Each row was made from one walk, in order. Every step used is in the known rows, and no mark comes twice. Write each row's walk.
Known rows
M-C-T-P-V-J-S-H-G: [-111 -108  228 -509 -158  220   37  257  101  133 -336  177   26  -50
 -216  214  184  -25  -29   47   34 -200   55 -394  -95   94  106  200
 -160   85 -191  326   47 -134   26  -19 -156   64  166 -381   91   -8
 -311  250    9 -270  -56  337   51  -50  -56  107]
V-G-S-J-H-C-M-X-T-P: [-114 -304  -60 -269 -133 -119  222   51   54 -128  -66  -10 -166    0
 -396   48  293   26 -382  159 -104 -224   88 -550  156 -113 -254  249
 -101  166   25  306   58  -74 -205    2 -321  182   47 -236  -95  192
   42  162 -100   41  -28  438 -159    8  126   22]
T-P-V-J-S-H: [ -51   69  211 -102 -250  230    2   81   36  -22 -136  -36 -111  114
   28   37  -37 -169 -103   50  -56  -15  216 -338  222   45  -44  106
    2   47 -152  440  -89   -2  -64  -64   84 -267  214 -176  118 -162
 -123  291   46 -135 -404  303 -108   59   35  106]
T-P-Q-S-J-V-G-H-C-X: [ 122 -205   35  158 -245  131  -44  130  -22 -369 -119  -91   16  183
 -114  161  272  -12 -208  -42   13   45  177 -503   87 -130  -65  271
 -147  -17  -65  275   32 -122 -219  190 -356 -126  152 -143 -247   62
   96  197  -74  -99 -412  309 -126  -23  -20  -31]
H-J-V-Q-S-P: [  53   72  156   81   36  168   61 -123  -60  -71 -128  -67  115 -114
  -22   67  -33   82   -8 -168 -322  109  189 -315   24  119   21 -105
  186  108  -30  -36  -62  -16 -230  145 -195  224  185   -2 -122  193
  -84  100   10  -14  -91  245  182 -175   92  -13]
G-S-V-J-H-C-X-M: [ -17 -337  162  -46  -90  175  135   89    2 -166   -7  -28 -301 -252
 -193  147    4  265  -88   52 -259 -346  141 -384   23   15  -63  157
  -86  216    1  107  -39  110 -244   37 -153   25  131 -171 -102   61
  150  178  137   -8  -79  305   72 -127   81   81]
J-Q-S-P-V-G: [ -45  -51  121  -96 -136 -122  -51 -200  -14 -144  -18   17  -37  -81
  195  104   71   23   -6  131 -160   38   46 -364  -42  281 -111  164
  170 -134 -176   80   87 -197 -229   93  -88   53  130  -96 -224  196
   97  206  -80 -137  -54  -10   40 -206  138  -20]
C-H-S-V-Q-P-T: [-166  -65   44   73 -162  -72  191  287   49  -69 -106  -33  166 -270
 -120   29    7   62 -262   -6  -17 -312 -214 -210  -70  343  -23  147
  -47 -174  135  272   30   -1   75   -3  186  -62  104  -59 -132  197
  355   -7   35 -110 -310  162   -9    2 -138  197]
V-J-H-C-T-P: [  44 -346  208 -378 -140   19   22  -37   94   96 -129    7   73 -300
 -242   90   48  171 -181  -56  -25 -212  312 -308  -52   19  -51   98
 -215  222  -81   77  -95  -16  -99   25 -303  -55   96 -369 -115 -195
 -112  -79    7 -123 -212  277  118  -67   54  -66]
T-P-V-G-H-S-J: [ -45  -90  -27  -90 -263   66  106  189   93   -7 -153 -111 -172   67
  -37   -8  232  -70 -252   68    0  -77  129 -349  103   79 -189  161
 -205   87 -105  496  -33  -45 -115   19  -50 -197  183  -24  -41 -156
  -71  296   29   -8 -593  277 -201   96  -18  104]
C-H-G-S: [ -33 -126    2   29  -50   12  277  238  -74 -119   62   34  130 -206
  -68   37   66  -69 -129  -84  -38 -292  -90 -218  126  100 -143  155
 -114  -54  242  -53   52  -72  102  -72  -55  -45  -21 -120  -31  -69
  262  103  108   34  -76  154  -51 -128   22  130]
X-C-H-J-S-P: [ -51    2  361 -168  -72  158   46  120 -105   47 -141  230  221 -137
  -54  -46   76  -50 -147   19  203  -62  166 -242  200  123  289  107
   80   70   99   98   26    4   87 -109  -17  192  129 -201  -30   58
  -66  -82  -13  -53 -121  147   34   55 -103  114]
M-T-P-V-J-H: [ -68   -9  209 -213 -130   40    4   92  113  171 -292  -77  -97  -87
   -9   23  -41  174 -181   31 -175 -200  194 -259  103   70 -101   60
 -120  285 -245  493  -68 -146   26  -99 -194 -144   76 -300   28 -216
   -7  168   37 -255 -321  236  104    9    0   18]
H-C-M-T-P-V-J: [-163  -85  350 -523 -118  113   97  148  -14  135 -182  178  -25   68
 -212  255  216  154  -93   89   -9 -204  321 -308  137 -183  -28   61
 -167  249  -77  218   29 -201  -88  -26 -329  204  111 -222  -10 -202
  -35   40   34 -273 -180  147   54   60 -135   88]
C-G-H-S-J-V-Q-P-T: [-149  -59  -36  147  -36   15   62  179  -95 -240 -184   71  118 -131
 -108  -18  120   93 -275 -124 -321   11   33 -425    2  251 -124  -38
   62  183  121  187   54  103 -144  109 -147  136  150 -225 -108  133
   49  221  -67 -172 -352  104    6   37  -77   47]
Q-P-V-J-S-H: [ -60  176  176  -55 -108   64  145 -130  -86 -174  -30   87  -65 -102
  -10   10 -208   16  -85   30 -128   -8   29 -335   23  165   -1  -35
  135  -95  -79  215  -61  -38  -91 -135  344 -130  157 -208  227  122
 -194  324   21 -233 -253  -43 -120  -33 -137   50]
H-C-G-S-V-J-Q: [-155 -258  366 -387  -73   91  193  -81  -33  -74   44  215  -81 -150
  -40  171  339  139   23  126 -245 -170  252 -350  140  -17  -36   -9
   48  147    5 -183   25  -18 -241   59 -310  245   -5 -309 -166  -52
  -11  205   31 -129   94  140  219 -174   46   37]
G-H-C-X-M-T-P-V: [ -59 -210  153  -87  -29   96  -20  337   -7  -38 -271   69 -146   53
  -82   -2   98  313 -117  -10  124  -97  195 -318  181   46  -29  212
 -278  249  -16  418   93  -65 -201    0 -114  257  113 -112 -140 -170
 -107   86   93 -228 -598  237  -87  125 -213   62]
C-M-T-P-Q-S-V-G: [-191  -30  158  -65 -102  -18   11  284  -51  -94 -220   59    2  120
 -187  298  201   93 -102  129 -123 -143  -88 -291  123 -211 -191  344
  -29  192  -37  388   42 -245  -51   64 -317  -37  180 -165 -134  274
  344  140 -148 -241  -24  247    6  -68   44   75]
C-M-H-J-S-P: [ -97   99   88 -195  197  -55  -78  301 -245 -181  -73  166  138   53
 -166  161   75  -16 -172  -17   35 -164  124 -221  197  -57  -17   95
  -56  277  277  164  -18   11  -11  -43 -144  189  211 -130  -28  305
   75  -93  -18 -104   17   51  -57   41    3   54]
S-J-H-G-C-T-P: [ 230 -394 -104  -24    4  -21 -208   94   28 -106  -23   33   11 -177
 -212  182  163  105 -264 -162   19 -349  175 -257 -162   24  -29  220
 -244  209  102  262 -119  -29    4  174 -288  -80   -1 -400  -51  -47
  -21   59 -159  -48   -8  164 -104  -34  -12  -41]
X-H-J-V: [  56 -144  -27  -53  129   42  107   67  -53  -45 -101  -66  116 -116
 -199  -56   -2  124  -84 -157  -80  -38   19 -341   32   30  -33 -213
  -40  271  -37   56 -167  121 -148   29  -37  -53   29   91  -49   -1
 -217  -53  197   88 -163  244   24  139   89    2]
H-G-C-X: [  65 -213  -71   33   58  152   17   15 -114 -199  181  -19  -32 -211
  -58  197   32   82  -47  -43   65  -43  -29 -164 -102  -34  -56   15
 -137   22  181 -183   21 -243  -71  -28 -217  293   71  -57 -127  -89
  -53  326   28  -33  205   89   91 -190 -124  173]
X-H-J-Q-T-P: [  84 -305  114 -259   50 -161  -15   39   43   34  -41   18   22   57
 -202   -7  236  105 -100   68  -26 -104   55 -262  144   88  -57  -15
   24  209  -82  122 -150 -142 -162    0   -6 -132 -126  -38 -132   49
 -244  -95  227   53  -86  279  129  139  189   44]
Q-S-P-T: [  66  -60  -10  271 -178  207 -187  -35  -90  -95 -109   41  -91  -66
  177   45   36   36  129  -42 -175 -227  -40 -170 -105  273  128  179
  150   -3 -143  269  216 -116  101   20    5  -51    4 -184 -107  103
  149  299  -50 -156  -23 -152   -5   28   61   97]
V-J-H-C-G-S: [ -30 -242  208 -347  -31   95  166 -116  -50 -124   68   66   -1 -374
 -151   58   86  155 -145  -23 -241 -194  311 -338  101    9 -121  -76
  -91  246   33 -160  -43  114 -104   15 -366   36   72 -353  -88 -171
  -41   68    5  -67  -72  171  153 -160  134 -101]
V-G-C-T-P-Q: [-151  -70  -36 -362 -171   24   59   -7    6  -86 -186   41  109 -159
   36  252  254  -36 -161  115  -17  -60  -82 -232    6  -21 -150   85
  -39  109   -1   60  -27 -195 -175  -64 -369  245   91 -102  -72   28
  -25  398 -189 -139  125  211  151 -148  -74   39]
V-J-S-P-T: [ -86  -29  228 -165 -173  230  -98  -30  -34    2 -133   28  -35 -130
 -175   70 -115  -99  -79   36  -79 -119  161 -294  -12  153  111 -101
  122  118 -193  206 -113  114  131 -134 -136    7  300 -225    5 -126
  -36  213   83 -137  -58  183  176  -45  104   40]
C-H-J-Q-S: [  82 -216  123  -12  -26 -165  158   12  -83 -129   56   95  179 -186
  -64   63  146   25  -59  -43   -3 -115   21 -117   81  237   -9  114
  119   -1  219  -77  -26  -88  -65   66    1   40   16 -161 -110  234
   31 -127    6 -133 -107  204  142 -118   58   35]
M-T-P-V-G-S-J-Q: [ -88  -39  129 -280 -199 -105   61   66  134   87 -284   -1 -237   78
   16  102  263   42 -175  221 -215 -187  149 -387  125   75 -169  123
   22  196 -254  491  -44 -238 -101  -68 -230   14   43 -264   38  -80
   62  312   32 -217 -155  284  109   -9   30   83]
P-Q-S-H-J-V-G: [  63   77  -80  209  -23   -9   79  -33 -114 -543   54  -56  118  -23
    6  210  101   59  -16 -108 -106   43  -39 -294   57  -18  -98   45
  182   85   -1  -10   58   67 -141  216 -152  -84  150    2 -141  164
   71  259  -88 -121 -155  194   33 -176  118 -105]
H-J-V-G-S: [ -48   22    2  -85  -60   53  406  -78  -44  -79  -93  -82  -11 -181
 -134   12  144   47  -56 -145 -336    5   97 -363   35   14 -159 -138
   84  271   -3 -145  -79    2 -336  -70 -251  184  187   62   17   91
 -192  246  120   76   18  375  216 -151   98   34]
C-X-M-T-P: [  76 -160   70   59    1   86 -133  297  -63    4 -202  -56 -169    5
 -243   43 -108  112 -128  106   68  -13  -19 -183   59 -103   10  213
   -1  227   21  475  -86 -273 -156  -20  -77  230  110    1    2  101
   57   26   70 -172 -160  253  123  159  -62  321]
X-C-M-T-P-V-J-Q-S-H: [-126  -93  353 -233 -185   33  -22   67   -3  -36 -232  201   38   44
  -54  240  158  133 -142  236   -4   -1  263 -466  112  -17   19  276
  150  263  -81  313  167 -230 -175   37 -139   63  190 -397  -40   78
   28   40  -74 -342 -237  215    2   56  -74  121]
H-S-P-Q-T: [  11   72    1  118 -149  203 -184  145   16   34   31    3   64   62
 -114  151   79   47 -114   83    7 -131    0  -94    8  101   41   94
  -87   48  -88  150  194  -24  207   -5 -172 -121  -39  143 -151 -145
  227  167  204  -10  -52 -110  108   10  109  210]
J-H-S-V: [ -26 -150  -92  189  -26 -102   12  193  104  -28   68  -91   -1 -298
 -160  -60   -4  261 -146 -109  -35 -216  -45 -146 -137  159 -134  216
 -328   36   21  141   58  196   55   81  -56 -236  105    7 -184   54
  233  -70   44   84  -99  172  -96  -70  112    2]
J-V-G-S-H-C-X: [ -88   43   13   38 -147  164  331   33  -36 -304 -156 -141   80 -167
  -74  -10   65   31 -128 -158 -216   24   36 -677  113    4 -200   95
  -53  102    1   -9  125   63 -498  -10 -274  250  208    4 -116   47
   64  202   15  -11  -88  332   41  -93   18  113]
X-M-T-P-V-G-H-C: [-191  -57  189 -368    9   42  132  404   59  144 -352  104  -71  -63
 -186    7  212  284 -146  123   43 -248   69 -278  179 -109 -139  147
 -164  383  -90  653  -62 -138 -154  -69 -188  250  128  -22   64 -180
  -67  185   56 -192 -560  341  -44   77 -119  104]
C-T-P-Q-S: [  49 -180    3   85 -301  -71 -192  137   43   47 -282   92   12  170
  -17  225  138  -26   36   27  -84  -58  -22 -147 -118   48   20  319
   18   21 -136  219   68 -251   40   79 -127 -151  -52 -195  -31  140
   84  271  -20 -203   28  131   42   51   25  119]
S-J-H-G-C-X-T-P: [ 215 -448 -128  166   36   56 -199   54  -23 -209   70  -92 -122 -143
 -326  167   23  136 -352 -128   57 -235  222 -288 -105  -39  -49  182
 -212  185   77  356  -56  -54  -77  157 -222  -47   -5 -303 -104   87
  -65   64 -149  -23   -8  199 -116   -5   14   -7]
M-H-C-G-S-P-V-J-Q-T: [-149  -80  404 -508   31  -12   99   58  -76 -262  -88  102   77  -89
  102  142  288  205 -203   60 -273 -458  326 -503  253  187    6 -111
   -8  340   43  110  109  -30 -243  -32 -319  202 -112 -420 -201  -36
  -72  263  102 -233 -220 -110  181  -59  -31   50]
M-H-J-Q-T-P-V: [  -3  -61  164 -300   66 -327   85  108   31 -177  -77  -61   20   90
   40   74  260  166 -212    7 -121 -301  213 -220  122  187  -25  -52
   16  299   56  202  -58 -160 -245  -40  -41  -26  -55 -200 -109  166
 -242   83  161 -121 -273  131  140   15  -32   16]
S-J-H-G: [ 236 -290 -109   28  144 -149 -112   59   -3 -245  141  -63  -31 -161
 -265   63   46  105 -257 -198   46 -284  152 -201 -139   -7  -52   79
 -183  135   85  147 -165  115   51  237 -170 -158   53 -249 -105  -48
   26 -127 -106   76 -120   88 -154  -48   71 -154]
J-H-G-S-V-Q-T: [ -79 -153   90   14   49 -194  124  132   91 -223   64 -113  -48 -215
 -119   20   20  274 -157 -177 -372 -342    3 -347   10  150 -245  185
 -168   20   -2  -40   11   17  -86   93 -214 -111   23 -173 -244  107
  216  130   43  150   66  266   -1 -286  196 -114]
M-C-T-P-V-Q: [-164    3  201 -620 -135   98  -34  175  153  232 -439  122   26   66
    3  205  166  -21  -86  116  -93  -83   53 -218 -112  146  127  113
  -89  -63 -224  258   44 -222  -60   62 -182  192   46 -243   31  158
 -207   80 -102 -214  -13  169   79   -4 -140    6]
T-P-Q-S-V-J: [  63 -144  136  124 -238  188  -87   24   50 -136  -27  -82  -66  136
   -4  235  123  -33  -51  117  -91  -67   87 -164   47 -131   -4  198
   26  -31 -147  257  -58 -138   23  112 -126 -434   69 -167 -125   45
  167  247   -4  -94 -243  217  -25 -112   80  -11]

Write each row's walk
[ 162 -387   31   51 -184 -213 -222    4  160 -133 -169   20   19  227
 -200   26   66  114 -331  129   87  -71   -6 -416 -120  114  247  301
   96   83  -24  292   50 -131   86  169 -148   27  -36 -478 -197  187
  -13   96  -77 -155 -202  299 -159  148  -97   50] : M-X-C-T-P-Q-S-J-H
[-123 -251  -89  -33   21  140   35  109  -20   25   63   58   39   43
 -283  245   79   75 -223   82   47  -94  -33 -232    1 -180 -138  167
 -123  137  190  118  112 -335  -19  -98 -240  240   -6 -151  -43   40
  -42  320   -3  -66  166  268 -106 -105  -95  178] : H-G-C-M-X-T-P
[-168 -223  158 -195    4   98   11  126   -6 -183   34   90  194 -139
 -200  423  289  282 -231  137 -126 -365   52 -269  -26   48  -78   42
 -136  333  262   30  119  -11 -208  -17 -382  153   42 -232 -137  215
   93  151   11 -237  109   88  173 -164  -98  131] : G-C-M-H-S-V-J-Q-T
[ -39 -161   13 -484  -30    9  189  165    2 -110  -86  202  101 -176
 -148  202  300  -25 -274   66    2 -429  -53 -316 -158  209   90  136
  -71 -129   67   94   77 -243   47  -63 -111   54  -20 -422   45  172
   39  -45  -18 -178   53   58    5 -123 -176  -29] : M-C-H-G-S-J-Q-P-T
[-246   79  106 -248  152 -322   70  311 -164 -322 -148  120   57   14
 -194  196   81   93 -238  -12 -137 -254    2 -299   24   70  -43   40
   77  139  221  215 -106  -52 -121  -13   29  197  290 -203  -47  567
   99   -1  -58 -165  -18  179  -33    9 -135   -4] : C-M-H-J-S-V-Q-P-T
[ -27  -20    2 -212 -249   18  107   63   47 -103 -132 -115 -240   27
   86    5  142 -122 -281   18 -226 -183  192 -417  158   69 -212  174
 -113   58 -134  419  -94  -81 -184   -8 -111 -253  120 -160   40  -51
   16  307  -61   39 -308  236 -191   31   63    0] : T-P-V-G-S-J-H
[  61 -328  151  -78 -195 -251 -142  -22  208  -82 -258  -36  -51  176
 -124  -33   -5  127 -339  130  -64  -42   51 -537 -102  273  206  220
  142   14  -78  363    9 -126  -32  212  -68  182   47 -472 -199  224
  -97  161 -105 -153 -340  370 -173  147 -124   76] : M-X-C-T-P-V-Q-S-J-H
[ 131  -95   45   99  -73  -53 -220  147   64  -72 -166   18  -32   80
  -86  127  187  149 -136   60  -59 -199   99 -166   54  -70  -24  222
  -88  157 -155  475   -3 -141  204  100 -306 -231  -58 -327  -44   -7
  221   92  -85 -233 -132  175    8   -4   61  -69] : M-T-P-Q-S-J-H
[ -25 -134   71 -319  -44  160 -108  366   22   89 -292  244   48   49
 -253  281  239  108   -9  164   22 -203  -84  -98 -161 -122  136  252
  -33  130  -68  401   26 -219    9   95 -209   75    3  -88  163  228
  -50  113  -26 -203  -47  168   -6   35  -59   96] : X-M-C-T-P-Q-S
[ 121 -254  -57 -115   90   77  -86 -185 -169 -223   91   93  -15 -223
   15  168   22  138 -133  128   40   83  -11 -250  -19  131   25  -53
   28   25  172 -131  -52 -242 -277  -83  -27  322  -24 -110  -71  223
 -193  137   13 -156  232   37  151  -29 -163  120] : G-C-X-H-J-Q-P
[ 116 -316  182 -187 -186  -59 -118 -105   55 -279  -30  -87 -149  144
 -144  261  254   19 -310   77 -134 -175  193 -422   -4  153   -2   88
  100  135  -67  281 -108 -173 -399  153 -261   62   21 -269 -149  157
 -164  208 -102 -160  -61  144  147    0  -21   85] : S-J-Q-T-P-V-G-C-X
[-115 -256  211 -149   12  167  -30  134   33 -144  -65  -78   23 -242
 -196  397  -29  291 -287  -21 -135 -364  115 -320   -6 -118 -145  165
 -189  350   -8  253 -148  -32  -70   77 -394 -196  241 -361 -240  -34
  232  138  -83 -189 -125  335   95 -299    1  -99] : S-V-J-H-G-C-M-T-P-Q
[-198 -290  -66   48 -249  -91   57  111  166  120 -201  -82 -204   84
 -294   83  148  116 -311  151  -12  -25  192 -338  -18  117 -233  154
  -87  152 -251  628  134  -67 -201    3    7  -98   37  -12  -59  127
 -177  273   37  -89 -378  348 -122   89   79   64] : X-T-P-V-G-H-S-J-Q
[ -46   43  -11   46  -18  302 -199  125 -140 -209  -67  246  141   50
   83  416  228   99  -42  133  -33 -110    6 -145  197 -146  -68  266
  -28  203  194  214  224 -161   12   11 -331  141   -8 -261   53   97
  236  261 -219 -375  167   63   -5  -80 -105   69] : G-C-M-T-P-Q-S-H
[  13   34  157  253  -44  112   56    2   -4 -357 -136 -128  208  -62
  -41   47  -62  117  -24 -188 -213  190   95 -561   18   82  -34   57
   54 -140   -2   -1  116   60 -379  277 -193  280  191  -31 -222  233
  113   36  -86 -105 -186  291   12 -113  -15   29] : J-V-Q-S-H-C-X
[  65 -137   40 -293   50  183  -91  350  -28  -10 -252  267   34  -11
 -249  296  264  139    9  114   73 -232  -40 -109  -48  -97  136  288
   44  282   21  434   22 -160  -57  148 -102  128   32 -135  155  220
 -166   79  -36 -241 -136  273   35   42  -24  107] : X-M-C-T-P-Q-S-H-J
[-142  -95   66   57 -260   39  209  156   54 -165 -368  -51  262  -40
 -122   65  222  145 -123 -209 -179   23   37 -630  -31   20 -190  194
 -186  115 -131  133  124  -14 -358   70 -443   52  199  -91 -215   69
   25  269  -39 -122 -342  371  -39 -126  -30  -62] : J-V-G-H-C-T-P-Q-S
[ -21 -252  119 -291   21  131   44   47  -12   -4  -12  -13  107 -369
 -276  229    4  186 -286  -16  -94 -232  219 -323   17 -113 -230   78
 -233  356   78   99 -106 -143  -12  -58 -471  -28  198 -386  -75 -196
   50   60  -25 -156  -83  320  123 -235   54  -35] : V-J-H-G-C-M-T-P
